Here is a tiny trained network, its code and every weight. The questions are about switching its units off for an input and a target symbol, where a switched-off unit gives its printed mean instead of its output.

import numpy as np


def w(rows, s, z=0):
    codes = np.array(rows[::2]) - 128.0
    scale = np.full(codes.shape[1], s)
    scale[-1] = z or s
    return codes * scale


def f(y):
    return y / 2 * (1 + np.tanh(0.7978845608 * (y + 0.044715 * y**3)))


def softmax(a):
    e = np.exp(a - a.max(-1, keepdims=True))
    return e / e.sum(-1, keepdims=True)


def log_softmax(a):
    a = a - a.max(-1, keepdims=True)
    return a - np.log(np.exp(a).sum(-1, keepdims=True))


def net(x, mask):
    ids = ['αβγδεζλξπτ'.index(c) for c in x.split()]
    T = len(ids)
    res = E[ids] + P[:T]
    u = 0
    for l in range(3):
        q, k, v = (res @ M[l].T for M in (Q, K, V))
        z = softmax(np.where(np.tri(T) > 0, q @ k.T / 3**0.5, -1e9)) @ v
        res = res + np.where(mask[u], z, O[l][:, -1]) @ O[l][:, :-1]
        u += 1
        y = f(res @ A[l][:, :-1].T + A[l][:, -1])
        res = res + np.where(mask[u : u + 8], y, B[l][:, -1]) @ B[l][:, :-1]
        u += 8
    return log_softmax(res[-1] @ U[:, :-1].T + U[:, -1])


Q, K, V, O, A, B = {}, {}, {}, {}, {}, {}
E = w([
[153,152,100,175,136,241,138],'α',
[134,221,202,173,133,173,149],'β',
[147,146,195,148,167,183,90],'γ',
[59,185,182,151,132,128,143],'δ',
[85,106,141,167,192,178,100],'ε',
[9,123,157,136,159,112,120],'ζ',
[159,80,92,163,147,218,34],'λ',
[106,55,108,117,167,139,69],'ξ',
[199,97,190,85,157,93,107],'π',
[161,125,86,167,180,50,188],'τ',
],0.012)
P = w([
[146,253,44,90,228,141,43],'0',
[105,214,77,57,240,165,90],'1',
[114,187,92,60,232,167,107],'2',
[109,167,101,90,224,170,125],'3',
[117,146,120,111,219,149,121],'4',
[122,128,136,126,200,136,135],'5',
[129,111,146,151,195,125,136],'6',
[126,96,155,174,177,124,143],'7',
[131,78,174,183,167,118,150],'8',
[130,60,186,193,150,106,157],'9',
[134,45,193,209,147,101,170],'10',
[128,23,204,220,129,97,176],'11',
[139,11,227,236,129,106,180],'12',
[135,3,244,254,130,93,195],'13',
],0.0062)
Q[0] = w([
[116,179,72,47,1,128,137],'0.h1',
[121,113,196,172,201,123,100],'0.h1',
[116,101,158,199,229,116,172],'0.h1',
],0.0096)
K[0] = w([
[124,241,58,50,229,155,64],'0.h1',
[146,65,139,214,60,103,173],'0.h1',
[151,3,204,197,48,124,146],'0.h1',
],0.007)
V[0] = w([
[163,119,83,120,77,83,255],'0.h1',
[205,70,77,143,226,5,175],'0.h1',
[187,161,43,66,153,44,147],'0.h1',
],0.0051)
O[0] = w([
[122,90,110,74,17,156,209,80],'0.h1',
[97,84,167,58,208,222,221,255],'0.h1',
[93,163,102,3,145,238,168,136],'0.h1',
],0.0057,0.0041)
A[0] = w([
[127,102,143,154,143,169,112,232],'0.n1',
[164,211,132,136,150,166,138,202],'0.n2',
[2,120,160,133,120,137,134,132],'0.n3',
[77,173,209,144,128,194,158,193],'0.n4',
[105,84,71,107,156,172,95,252],'0.n5',
[145,55,188,42,131,191,110,73],'0.n6',
[131,173,88,81,126,149,169,97],'0.n7',
[140,89,92,145,141,48,209,174],'0.n8',
],0.0081,0.0022)
B[0] = w([
[127,85,157,153,155,171,108,242],'0.n1',
[148,196,174,135,136,190,121,212],'0.n2',
[8,105,190,118,156,84,105,175],'0.n3',
[88,154,255,141,133,168,123,254],'0.n4',
[91,80,98,142,188,182,75,231],'0.n5',
[168,98,145,39,105,166,41,189],'0.n6',
[100,234,90,167,105,119,132,140],'0.n7',
[197,126,148,130,182,126,224,220],'0.n8',
],0.0055,0.0039)
Q[1] = w([
[123,195,60,6,62,121,171],'1.h1',
[101,106,141,69,173,176,122],'1.h1',
[117,130,53,131,91,99,141],'1.h1',
],0.012)
K[1] = w([
[103,253,72,111,194,169,120],'1.h1',
[210,107,116,101,140,71,217],'1.h1',
[104,240,133,62,118,162,81],'1.h1',
],0.0078)
V[1] = w([
[238,140,140,27,129,57,121],'1.h1',
[167,155,115,200,156,85,215],'1.h1',
[93,44,2,111,152,136,124],'1.h1',
],0.0069)
O[1] = w([
[169,64,205,26,165,127,135,103],'1.h1',
[88,134,102,40,87,247,192,252],'1.h1',
[74,67,171,254,156,212,137,164],'1.h1',
],0.0063,0.0039)
A[1] = w([
[138,99,158,182,141,38,181,54],'1.n1',
[112,104,119,78,89,176,90,217],'1.n2',
[24,109,144,38,131,89,94,40],'1.n3',
[191,121,159,54,123,104,154,61],'1.n4',
[136,89,3,84,153,173,100,117],'1.n5',
[165,139,161,41,101,60,129,4],'1.n6',
[131,138,128,135,126,155,99,133],'1.n7',
[238,187,64,103,61,129,169,108],'1.n8',
],0.0073,0.0025)
B[1] = w([
[108,161,83,87,193,183,63,196],'1.n1',
[177,92,93,92,81,190,138,251],'1.n2',
[3,84,27,52,119,97,102,209],'1.n3',
[62,139,66,126,105,161,157,209],'1.n4',
[153,47,115,203,119,63,172,245],'1.n5',
[101,72,123,234,133,77,104,132],'1.n6',
[142,105,132,136,109,141,135,191],'1.n7',
[21,76,155,229,186,225,30,135],'1.n8',
],0.0057,0.0024)
Q[2] = w([
[167,178,49,99,79,63,122],'2.h1',
[152,132,104,104,229,120,254],'2.h1',
[129,114,157,87,33,134,74],'2.h1',
],0.009)
K[2] = w([
[88,213,86,85,85,220,1],'2.h1',
[92,71,193,65,77,239,219],'2.h1',
[191,225,85,95,223,58,48],'2.h1',
],0.0062)
V[2] = w([
[50,182,211,143,164,72,170],'2.h1',
[127,121,2,132,154,73,160],'2.h1',
[229,178,150,170,133,138,170],'2.h1',
],0.0082)
O[2] = w([
[48,224,196,137,126,80,215,251],'2.h1',
[125,70,59,135,152,51,206,169],'2.h1',
[254,213,119,179,155,112,175,210],'2.h1',
],0.0083,0.0018)
A[2] = w([
[53,165,97,164,98,139,108,122],'2.n1',
[148,96,191,145,145,2,68,253],'2.n2',
[87,165,169,96,109,26,182,131],'2.n3',
[247,150,93,126,124,143,117,102],'2.n4',
[122,87,126,50,141,184,183,3],'2.n5',
[188,205,163,165,121,205,90,100],'2.n6',
[197,66,33,146,129,166,73,137],'2.n7',
[174,198,169,119,120,173,151,48],'2.n8',
],0.008,0.0038)
B[2] = w([
[128,140,96,69,101,124,177,167],'2.n1',
[170,172,215,141,102,100,42,200],'2.n2',
[198,114,106,80,95,201,72,173],'2.n3',
[75,99,192,108,72,170,169,156],'2.n4',
[147,188,35,194,170,54,78,255],'2.n5',
[121,13,156,86,130,86,180,239],'2.n6',
[153,126,127,157,3,124,189,206],'2.n7',
[101,51,147,134,111,35,158,210],'2.n8',
],0.0072,0.0075)
U = w([
[243,175,110,39,100,166,58,199],'α',
[199,53,187,34,189,164,56,103],'β',
[80,124,138,254,212,198,50,21],'γ',
[161,141,133,158,36,185,134,68],'δ',
[115,109,169,117,79,18,180,24],'ε',
[116,66,75,197,109,32,74,98],'ζ',
[127,73,93,71,154,214,212,254],'λ',
[168,187,90,164,178,72,160,165],'ξ',
[97,252,152,127,41,175,131,178],'π',
[38,126,111,99,96,57,119,77],'τ',
],0.0041,0.0043)

Each question gives the input, a string of symbols that net reads in full, and the target symbol t.
The units are the heads (3 rows each of Q, K, V and O) and the neurons (one row each of A and B). Each row of codes is followed by its name. A weight is (code - 128) times the scale printed after its matrix; where a second scale follows, it is the last column's (O, A, B and U).
mask holds one flag per unit, layer by layer, with each layer's heads first. A switched-off unit (its flag False) gives its mean, the last column of its rows in O or B, instead of its output. The means were averaged over made-up inputs and are rounded, as every weight is.
A unit's drop is (log p(t) with every unit on - log p(t) with that unit switched off) / (log p(t) with every unit on - log p(t) with every unit switched off).
The circuit of an input: a set's keep is (log p(t) with only the set's units on - log p(t) with every unit switched off) / (log p(t) with every unit on - log p(t) with every unit switched off). Starting from the 12 units with the biggest drops (on a tie, the unit counted first), units are removed one at a time, each time the one whose removal leaves the highest keep (on an exact tie, the one counted first), for as long as the keep stays at least 0.8.
circuit, biggest first: the units of the circuit, biggest drop first
most important unit: the unit with the biggest drop
top k neurons: the k neurons with the biggest drops, biggest first
top k neurons in layer l: the k neurons of layer l with the biggest drops, biggest first
drop of u: that unit's drop, to one decimal
input τ λ λ ξ, target γ: most important unit	0.h1
input τ ε λ, target δ: top 2 neurons	(2.n7; 1.n5)
input τ π τ ε γ ζ ξ, target γ: circuit, biggest first	(0.h1; 1.h1; 2.n6; 0.n5)
input α π β, target ε: top 2 neurons in layer 2	(2.n8; 2.n6)
input ξ ξ ζ ζ ζ λ, target ζ: circuit, biggest first	(0.h1; 1.h1)
input γ γ τ ξ, target ζ: top 2 neurons	(1.n5; 2.n5)
input π γ τ τ γ τ π τ τ π π ζ, target β: top 2 neurons	(2.n3; 0.n6)
input τ τ ξ π ζ ξ δ, target γ: top 3 neurons	(1.n1; 1.n5; 0.n4)
input τ τ γ ζ λ τ, target β: top 3 neurons	(1.n2; 0.n4; 0.n6)
input π ξ ξ ζ, target τ: circuit, biggest first	(2.h1; 0.n3)
input ξ τ δ τ γ τ ξ τ ζ ξ γ γ τ, target τ: top 3 neurons	(1.n3; 0.n3; 2.n5)
input λ γ τ ξ τ, target ζ: top 2 neurons	(2.n5; 1.n2)
input ε α γ τ τ γ ε ξ ζ, target γ: top 2 neurons	(1.n1; 0.n4)
input τ γ τ γ τ ζ δ τ, target τ: top 2 neurons in layer 0	(0.n3; 0.n8)
input τ γ ε γ ε δ γ ξ γ, target γ: top 2 neurons in layer 0	(0.n4; 0.n2)
input γ α γ τ γ ε γ γ ξ α π β, target β: most important unit	1.h1
input ξ α τ β ξ τ, target ε: top 4 neurons	(0.n4; 2.n8; 2.n6; 0.n2)
input τ γ π ξ ξ τ, target β: top 3 neurons in layer 0	(0.n4; 0.n6; 0.n1)
input τ τ ζ γ γ γ π γ ξ τ ξ ξ δ, target γ: top 2 neurons	(1.n1; 0.n2)
input τ π λ α ε π τ τ γ ζ ξ π γ, target β: most important unit	1.h1
input β τ β τ β τ, target ε: top 2 neurons in layer 0	(0.n4; 0.n7)
input ζ ξ γ ζ π τ β τ γ α δ, target π: top 2 neurons	(0.n3; 2.n6)
input τ ξ τ, target ζ: top 4 neurons in layer 0	(0.n7; 0.n6; 0.n5; 0.n4)
input τ λ ξ π τ π π ε α, target β: top 2 neurons in layer 0	(0.n6; 0.n7)
input γ ξ τ γ α β, target ε: top 2 neurons in layer 2	(2.n6; 2.n8)
input β δ τ ζ δ ε ζ γ ε α λ α γ ζ, target π: top 2 neurons in layer 0	(0.n5; 0.n6)
input δ ε β ζ γ τ α ε ξ γ, target γ: most important unit	0.h1
input π ξ ξ, target ζ: top 2 neurons in layer 1	(1.n5; 1.n3)
input τ ξ ζ ζ, target τ: drop of 0.n3	0.4
